Below is a small trained network, with its code and all its weights. Each question gives an input and a class and asks what happens when units are switched off, that is, made to give their printed mean instead of their output.

import numpy as np


def w(rows, s, z=0):
    codes = np.array(rows[::2]) - 128.0
    scale = np.full(codes.shape[1], s)
    scale[-1] = z or s
    return codes * scale


def norm(h):
    return h / np.sqrt((h * h).mean(-1, keepdims=True) + 1e-5)


def f(y):
    return y / 2 * (1 + np.tanh(0.7978845608 * (y + 0.044715 * y**3)))


def log_softmax(a):
    a = a - a.max(-1, keepdims=True)
    return a - np.log(np.exp(a).sum(-1, keepdims=True))


def net(x, mask):
    res = np.array(x, float).reshape(1, 5) / 4 @ E
    u = 0
    for l in range(3):
        y = f(norm(res) @ A[l][:, :-1].T + A[l][:, -1])
        res = res + np.where(mask[u : u + 7], y, B[l][:, -1]) @ B[l][:, :-1]
        u += 7
    return log_softmax(norm(res)[-1] @ U[:, :-1].T + U[:, -1])


A, B = {}, {}
E = w([
[28,246,70],'x0',
[129,111,99],'x1',
[135,103,90],'x2',
[1,38,186],'x3',
[123,145,160],'x4',
],0.0062)
A[0] = w([
[92,56,115,116],'L0N1',
[68,163,122,204],'L0N2',
[225,73,85,226],'L0N3',
[99,1,116,2],'L0N4',
[146,98,94,53],'L0N5',
[128,176,58,85],'L0N6',
[163,113,122,47],'L0N7',
],0.009,0.0045)
B[0] = w([
[157,129,133,159],'L0N1',
[254,123,135,204],'L0N2',
[209,160,200,253],'L0N3',
[132,130,29,163],'L0N4',
[104,94,85,108],'L0N5',
[106,104,217,154],'L0N6',
[42,42,112,111],'L0N7',
],0.0069,0.0048)
A[1] = w([
[171,117,143,4],'L1N1',
[82,137,81,214],'L1N2',
[193,23,213,137],'L1N3',
[229,157,149,49],'L1N4',
[182,94,255,21],'L1N5',
[34,99,99,105],'L1N6',
[130,84,204,143],'L1N7',
],0.0073,0.0031)
B[1] = w([
[96,58,121,118],'L1N1',
[206,31,178,140],'L1N2',
[151,207,255,253],'L1N3',
[97,185,181,206],'L1N4',
[70,135,141,197],'L1N5',
[173,197,123,129],'L1N6',
[139,114,156,178],'L1N7',
],0.0053,0.0044)
A[2] = w([
[2,31,156,164],'L2N1',
[53,214,54,215],'L2N2',
[101,80,113,73],'L2N3',
[19,42,187,100],'L2N4',
[121,181,211,128],'L2N5',
[210,99,71,253],'L2N6',
[232,200,192,86],'L2N7',
],0.0098,0.0035)
B[2] = w([
[152,251,72,156],'L2N1',
[180,33,248,163],'L2N2',
[114,174,111,117],'L2N3',
[122,176,91,158],'L2N4',
[60,57,76,212],'L2N5',
[2,135,138,166],'L2N6',
[83,122,71,254],'L2N7',
],0.011,0.009)
U = w([
[199,58,254,212],'0',
[91,104,114,195],'1',
[156,237,54,3],'2',
[84,77,123,42],'3',
],0.0098,0.0028)

Each question gives the input, the list of numbers given to net, and the class t.
The units are the neurons (one row each of A and B). Each row of codes is followed by its name. A weight is (code - 128) times the scale printed after its matrix; where a second scale follows, it is the last column's (A, B and U).
mask holds one flag per neuron, layer by layer. A switched-off neuron (its flag False) gives its mean, the last column of its row in B, instead of its output. The means were averaged over made-up inputs and are rounded, as every weight is.
A unit's drop is (log p(t) with every unit on - log p(t) with that unit switched off) / (log p(t) with every unit on - log p(t) with every unit switched off).
The circuit of an input: a set's keep is (log p(t) with only the set's units on - log p(t) with every unit switched off) / (log p(t) with every unit on - log p(t) with every unit switched off). Starting from the 12 units with the biggest drops (on a tie, the unit counted first), units are removed one at a time, each time the one whose removal leaves the highest keep (on an exact tie, the one counted first), for as long as the keep stays at least 0.8.
units of the circuit, in order: the units of the circuit, biggest drop first
top k neurons: the k neurons with the biggest drops, biggest first
top k neurons in layer l: the k neurons of layer l with the biggest drops, biggest first
input [6,-2,-4,0,6], class 0: units of the circuit, in order : (L2N2 L2N6)
input [-2,-6,5,7,5], class 2: top 2 neurons : (L2N1 L0N3)
input [4,0,5,6,0], class 2: top 2 neurons : (L1N2 L0N3)
input [-3,-7,6,-3,6], class 1: units of the circuit, in order : (L2N7)
input [-5,6,-4,-6,2], class 1: top 3 neurons in layer 2 : (L2N2 L2N7 L2N6)
input [-5,-4,0,-6,8], class 3: top 3 neurons in layer 0 : (L0N2 L0N7 L0N4)
input [7,6,0,-7,-5], class 0: top 3 neurons : (L2N2 L2N5 L1N3)
input [8,-8,3,-7,-8], class 0: top 2 neurons : (L2N2 L0N3)
input [-6,-2,-4,-7,-2], class 2: top 4 neurons : (L2N2 L2N7 L0N6 L1N2)
input [6,-2,4,3,-5], class 0: top 2 neurons : (L1N3 L2N2)
input [-4,-2,-1,-3,7], class 3: top 3 neurons in layer 2 : (L2N7 L2N2 L2N5)
input [7,-6,-4,-2,5], class 0: top 2 neurons in layer 2 : (L2N2 L2N6)
input [3,-3,-5,6,6], class 2: top 3 neurons in layer 2 : (L2N1 L2N4 L2N6)
input [8,5,7,-1,-1], class 0: units of the circuit, in order : (L2N2)
input [5,5,-2,-4,-8], class 3: top 4 neurons : (L2N6 L1N5 L0N2 L1N2)
input [-5,-2,-1,-7,-5], class 2: top 3 neurons : (L2N2 L2N7 L0N3)
input [6,6,-2,4,-1], class 0: top 3 neurons : (L1N3 L0N3 L2N2)
input [8,2,-3,6,7], class 0: top 2 neurons : (L2N2 L2N7)
input [-7,4,2,8,-7], class 2: top 3 neurons in layer 2 : (L2N1 L2N4 L2N2)
input [5,-5,5,-4,-7], class 3: top 4 neurons : (L2N6 L1N5 L0N2 L2N2)
input [7,4,7,-5,-2], class 0: top 2 neurons in layer 2 : (L2N2 L2N5)
input [8,2,-6,6,2], class 0: top neuron in layer 1 : (L1N3)
